Below is a small trained network, with its code and all its weights. Each question gives an input and a class and asks what happens when units are switched off, that is, made to give their printed mean instead of their output.

import numpy as np


def w(rows, s, z=0):
    codes = np.array(rows[::2]) - 128.0
    scale = np.full(codes.shape[1], s)
    scale[-1] = z or s
    return codes * scale


def norm(h):
    return h / np.sqrt((h * h).mean(-1, keepdims=True) + 1e-5)


def f(y):
    return np.maximum(y, 0)


def log_softmax(a):
    a = a - a.max(-1, keepdims=True)
    return a - np.log(np.exp(a).sum(-1, keepdims=True))


def net(x, mask):
    res = np.array(x, float).reshape(1, 4) / 4 @ E
    u = 0
    for l in range(2):
        y = f(norm(res) @ A[l][:, :-1].T + A[l][:, -1])
        res = res + np.where(mask[u : u + 6], y, B[l][:, -1]) @ B[l][:, :-1]
        u += 6
    return log_softmax(norm(res)[-1] @ U[:, :-1].T + U[:, -1])


A, B = {}, {}
E = w([
[61,110,128,153,67,86,34],'x0',
[164,139,9,121,90,106,129],'x1',
[103,114,114,85,144,101,130],'x2',
[108,114,108,122,138,187,113],'x3',
],0.014)
A[0] = w([
[200,137,173,241,65,167,125,54],'L0N0',
[59,85,118,1,152,69,135,1],'L0N1',
[66,141,97,97,107,224,99,16],'L0N2',
[107,128,128,141,89,90,73,57],'L0N3',
[178,161,182,143,79,12,145,2],'L0N4',
[175,138,145,221,66,169,115,7],'L0N5',
],0.015,0.0052)
B[0] = w([
[65,178,74,56,167,96,101,253],'L0N0',
[79,249,50,95,179,122,61,230],'L0N1',
[120,17,125,161,179,109,167,195],'L0N2',
[100,153,148,192,71,157,217,253],'L0N3',
[140,22,123,148,199,64,157,242],'L0N4',
[126,221,76,118,157,153,52,206],'L0N5',
],0.018,0.0059)
A[1] = w([
[188,116,20,103,38,106,125,34],'L1N0',
[169,150,114,31,134,152,203,188],'L1N1',
[112,54,95,100,125,247,63,2],'L1N2',
[56,94,125,128,33,100,47,52],'L1N3',
[78,150,249,86,135,117,86,117],'L1N4',
[77,88,132,135,66,66,48,88],'L1N5',
],0.018,0.0027)
B[1] = w([
[70,72,210,40,139,171,96,244],'L1N0',
[147,165,127,234,87,108,110,254],'L1N1',
[158,128,127,99,163,14,164,175],'L1N2',
[161,164,168,190,116,103,134,218],'L1N3',
[94,76,115,56,87,150,92,218],'L1N4',
[255,143,126,140,164,184,137,206],'L1N5',
],0.019,0.0084)
U = w([
[180,196,211,254,81,156,128,170],'0',
[103,245,95,80,196,113,49,150],'1',
[157,48,133,137,226,41,167,171],'2',
[105,54,236,14,96,183,58,188],'3',
[43,137,109,146,106,91,148,198],'4',
[138,134,145,67,60,168,204,14],'5',
[154,106,78,82,103,209,173,2],'6',
[174,109,73,72,70,189,168,5],'7',
],0.013,0.0067)

Each question gives the input, the list of numbers given to net, and the class t.
The units are the neurons (one row each of A and B). Each row of codes is followed by its name. A weight is (code - 128) times the scale printed after its matrix; where a second scale follows, it is the last column's (A, B and U).
mask holds one flag per neuron, layer by layer. A switched-off neuron (its flag False) gives its mean, the last column of its row in B, instead of its output. The means were averaged over made-up inputs and are rounded, as every weight is.
A unit's drop is (log p(t) with every unit on - log p(t) with that unit switched off) / (log p(t) with every unit on - log p(t) with every unit switched off).
The circuit of an input: a set's keep is (log p(t) with only the set's units on - log p(t) with every unit switched off) / (log p(t) with every unit on - log p(t) with every unit switched off). Starting from all 12 units, units are removed one at a time, each time the one whose removal leaves the highest keep (on an exact tie, the one counted first), for as long as the keep stays at least 0.8.
circuit, biggest first: the units of the circuit, biggest drop first
unit that matters most: the unit with the biggest drop
top k neurons: the k neurons with the biggest drops, biggest first
k most important neurons of layer l: the k neurons of layer l with the biggest drops, biggest first
input [5,5,2,-3], class 0: unit that matters most	L1N3
input [-5,-7,-6,1], class 3: 3 most important neurons of layer 0	[L0N1; L0N3; L0N5]
input [-3,-3,-5,5], class 1: top 2 neurons	[L0N0; L0N4]
input [-7,8,2,8], class 2: 2 most important neurons of layer 1	[L1N2; L1N4]
input [-1,5,3,4], class 3: top 3 neurons	[L1N0; L0N4; L0N0]
input [7,0,-1,-6], class 0: 2 most important neurons of layer 0	[L0N3; L0N2]
input [-5,-4,1,6], class 2: top 3 neurons	[L1N2; L0N3; L1N3]
input [-5,3,5,-5], class 0: 2 most important neurons of layer 0	[L0N0; L0N5]
input [6,-5,6,-7], class 2: 3 most important neurons of layer 0	[L0N4; L0N5; L0N0]
input [-3,-7,-8,-2], class 1: top 2 neurons	[L0N0; L1N0]
input [5,-6,0,-8], class 2: top 3 neurons	[L0N4; L1N0; L1N1]
input [0,-6,-8,-2], class 1: top 3 neurons	[L0N0; L0N5; L1N0]
input [2,-5,4,6], class 2: top 2 neurons	[L0N2; L1N2]
input [0,-3,-3,-7], class 2: unit that matters most	L0N4
input [3,2,3,-2], class 4: top 2 neurons	[L0N3; L0N1]
input [8,-5,7,-8], class 0: 2 most important neurons of layer 0	[L0N3; L0N0]
input [5,-5,7,6], class 1: 2 most important neurons of layer 0	[L0N1; L0N4]
input [-5,-1,-6,-5], class 1: top 2 neurons	[L0N0; L0N3]
input [6,-4,6,-2], class 0: top 2 neurons	[L1N3; L0N0]
input [-8,3,5,-8], class 0: circuit, biggest first	[L1N1]
